Below is a small trained network, with its code and all its weights. Each question gives an input and a class and asks what happens when units are switched off, that is, made to give their printed mean instead of their output.

import numpy as np


def w(rows, s, z=0):
    codes = np.array(rows[::2]) - 128.0
    scale = np.full(codes.shape[1], s)
    scale[-1] = z or s
    return codes * scale


def f(y):
    return y / 2 * (1 + np.tanh(0.7978845608 * (y + 0.044715 * y**3)))


def log_softmax(a):
    a = a - a.max(-1, keepdims=True)
    return a - np.log(np.exp(a).sum(-1, keepdims=True))


def net(x, mask):
    res = np.array(x, float).reshape(1, 8) / 4 @ E
    y = f(res @ A[0][:, :-1].T + A[0][:, -1])
    res = res + np.where(mask, y, B[0][:, -1]) @ B[0][:, :-1]
    return log_softmax(res[-1] @ U[:, :-1].T + U[:, -1])


A, B = {}, {}
E = w([
[86,98,140,218],'x0',
[131,130,128,128],'x1',
[126,129,126,127],'x2',
[158,32,42,105],'x3',
[128,127,128,128],'x4',
[178,181,78,161],'x5',
[129,129,128,127],'x6',
[2,147,75,99],'x7',
],0.0058)
A[0] = w([
[49,143,87,89,72],'neuron 1',
[154,87,119,141,25],'neuron 2',
[71,151,79,124,40],'neuron 3',
[114,145,108,110,78],'neuron 4',
[137,181,82,137,179],'neuron 5',
[115,121,164,111,12],'neuron 6',
[87,149,91,101,44],'neuron 7',
[207,86,179,147,35],'neuron 8',
[193,99,178,127,70],'neuron 9',
[170,224,24,176,130],'neuron 10',
[181,101,160,113,15],'neuron 11',
[156,123,159,137,45],'neuron 12',
[160,166,115,7,26],'neuron 13',
[114,186,179,144,32],'neuron 14',
[134,85,94,145,22],'neuron 15',
[162,175,114,1,41],'neuron 16',
[150,45,65,109,60],'neuron 17',
[114,115,152,114,205],'neuron 18',
[130,76,95,169,67],'neuron 19',
[120,185,189,128,81],'neuron 20',
[119,150,80,198,76],'neuron 21',
[152,174,120,32,140],'neuron 22',
[111,83,153,153,2],'neuron 23',
[118,146,137,118,252],'neuron 24',
[72,34,238,56,86],'neuron 25',
[111,188,194,125,69],'neuron 26',
[186,106,167,127,74],'neuron 27',
[91,90,128,237,25],'neuron 28',
[186,106,186,135,115],'neuron 29',
[47,167,59,90,29],'neuron 30',
[110,185,199,124,73],'neuron 31',
[95,70,137,251,77],'neuron 32',
[111,163,178,154,56],'neuron 33',
[121,113,130,169,95],'neuron 34',
[98,82,187,77,40],'neuron 35',
[113,197,183,137,29],'neuron 36',
[152,39,57,103,45],'neuron 37',
],0.0097,0.0053)
B[0] = w([
[125,164,142,201,153],'neuron 1',
[150,176,134,121,101],'neuron 2',
[145,180,169,162,122],'neuron 3',
[140,143,139,133,107],'neuron 4',
[136,90,123,134,195],'neuron 5',
[179,151,139,94,91],'neuron 6',
[144,177,154,147,113],'neuron 7',
[123,171,152,186,155],'neuron 8',
[123,157,147,175,152],'neuron 9',
[218,77,143,117,220],'neuron 10',
[160,178,164,160,113],'neuron 11',
[147,168,146,134,105],'neuron 12',
[112,150,176,60,148],'neuron 13',
[154,161,100,101,127],'neuron 14',
[154,174,130,94,102],'neuron 15',
[104,145,178,55,163],'neuron 16',
[127,151,58,122,160],'neuron 17',
[102,94,100,145,196],'neuron 18',
[114,148,118,95,123],'neuron 19',
[121,142,83,131,150],'neuron 20',
[157,125,164,92,129],'neuron 21',
[70,122,145,92,190],'neuron 22',
[180,157,166,79,96],'neuron 23',
[63,95,96,153,255],'neuron 24',
[253,76,144,112,178],'neuron 25',
[130,139,77,122,150],'neuron 26',
[122,158,145,165,142],'neuron 27',
[118,156,177,51,142],'neuron 28',
[98,152,136,175,176],'neuron 29',
[128,205,164,203,151],'neuron 30',
[128,135,75,121,153],'neuron 31',
[70,141,171,50,183],'neuron 32',
[133,145,110,98,127],'neuron 33',
[123,135,139,108,120],'neuron 34',
[198,122,144,115,112],'neuron 35',
[150,160,90,114,134],'neuron 36',
[125,158,54,124,164],'neuron 37',
],0.035,0.0039)
U = w([
[128,94,135,131,253],'0',
[166,193,36,86,84],'1',
[147,179,193,193,78],'2',
[113,122,214,32,92],'3',
[130,73,140,138,158],'4',
[130,80,140,135,144],'5',
[255,72,165,112,73],'6',
[121,87,130,136,108],'7',
],0.0074,0.0081)

Each question gives the input, the list of numbers given to net, and the class t.
The units are the neurons (one row each of A and B). Each row of codes is followed by its name. A weight is (code - 128) times the scale printed after its matrix; where a second scale follows, it is the last column's (A, B and U).
mask holds one flag per neuron, in row order. A switched-off neuron (its flag False) gives its mean, the last column of its row in B, instead of its output. The means were averaged over made-up inputs and are rounded, as every weight is.
A unit's drop is (log p(t) with every unit on - log p(t) with that unit switched off) / (log p(t) with every unit on - log p(t) with every unit switched off).
The circuit of an input: a set's keep is (log p(t) with only the set's units on - log p(t) with every unit switched off) / (log p(t) with every unit on - log p(t) with every unit switched off). Starting from the 12 units with the biggest drops (on a tie, the unit counted first), units are removed one at a time, each time the one whose removal leaves the highest keep (on an exact tie, the one counted first), for as long as the keep stays at least 0.8.
units of the circuit, in order: the units of the circuit, biggest drop first
most important unit: the unit with the biggest drop
top k neurons: the k neurons with the biggest drops, biggest first
drop when u is switched off: that unit's drop, to one decimal
input [-8,3,0,2,-4,3,3,-3], class 3: most important unit -> neuron 16
input [-1,2,4,-7,-6,-8,7,6], class 6: top 2 neurons -> [neuron 25; neuron 35]
input [-6,-1,-1,6,-3,2,-6,0], class 1: top 3 neurons -> [neuron 37; neuron 17; neuron 32]
input [8,-3,6,-2,3,3,0,-2], class 3: units of the circuit, in order -> [neuron 32; neuron 28]
input [-6,6,0,5,-1,7,-3,-4], class 6: top 2 neurons -> [neuron 10; neuron 32]
input [7,4,0,8,4,0,-8,-3], class 1: units of the circuit, in order -> [neuron 37; neuron 17]
input [4,-5,-5,6,2,-5,0,0], class 1: top 3 neurons -> [neuron 37; neuron 17; neuron 10]
input [-4,-5,-2,-1,0,7,0,7], class 2: top 3 neurons -> [neuron 30; neuron 1; neuron 3]
input [1,-1,-2,-6,5,4,-1,7], class 2: top 4 neurons -> [neuron 30; neuron 1; neuron 3; neuron 7]
input [-6,4,-1,-5,-4,-7,2,0], class 6: top 2 neurons -> [neuron 25; neuron 35]
input [8,6,-2,2,4,2,-8,-5], class 3: top 2 neurons -> [neuron 32; neuron 28]
input [-4,-1,-3,2,-2,-6,-2,8], class 2: units of the circuit, in order -> [neuron 30; neuron 1]
input [-8,-8,-7,5,-6,-7,-4,-2], class 3: top 4 neurons -> [neuron 16; neuron 13; neuron 22; neuron 10]
input [-3,-7,2,8,0,3,4,0], class 1: units of the circuit, in order -> [neuron 37]
input [-8,8,-2,5,5,-4,-5,-7], class 3: top 4 neurons -> [neuron 16; neuron 13; neuron 22; neuron 1]
input [5,0,4,3,1,2,-1,6], class 2: drop when neuron 3 is switched off -> 0.3
input [-5,1,-2,-1,3,-5,-3,-7], class 2: drop when neuron 1 is switched off -> 0.0
input [-1,7,-5,-8,7,6,-2,-7], class 1: drop when neuron 31 is switched off -> 0.2
input [2,6,-5,4,-5,3,3,6], class 2: drop when neuron 3 is switched off -> 0.3
input [-5,-2,3,2,6,-8,-5,-2], class 6: units of the circuit, in order -> [neuron 25]
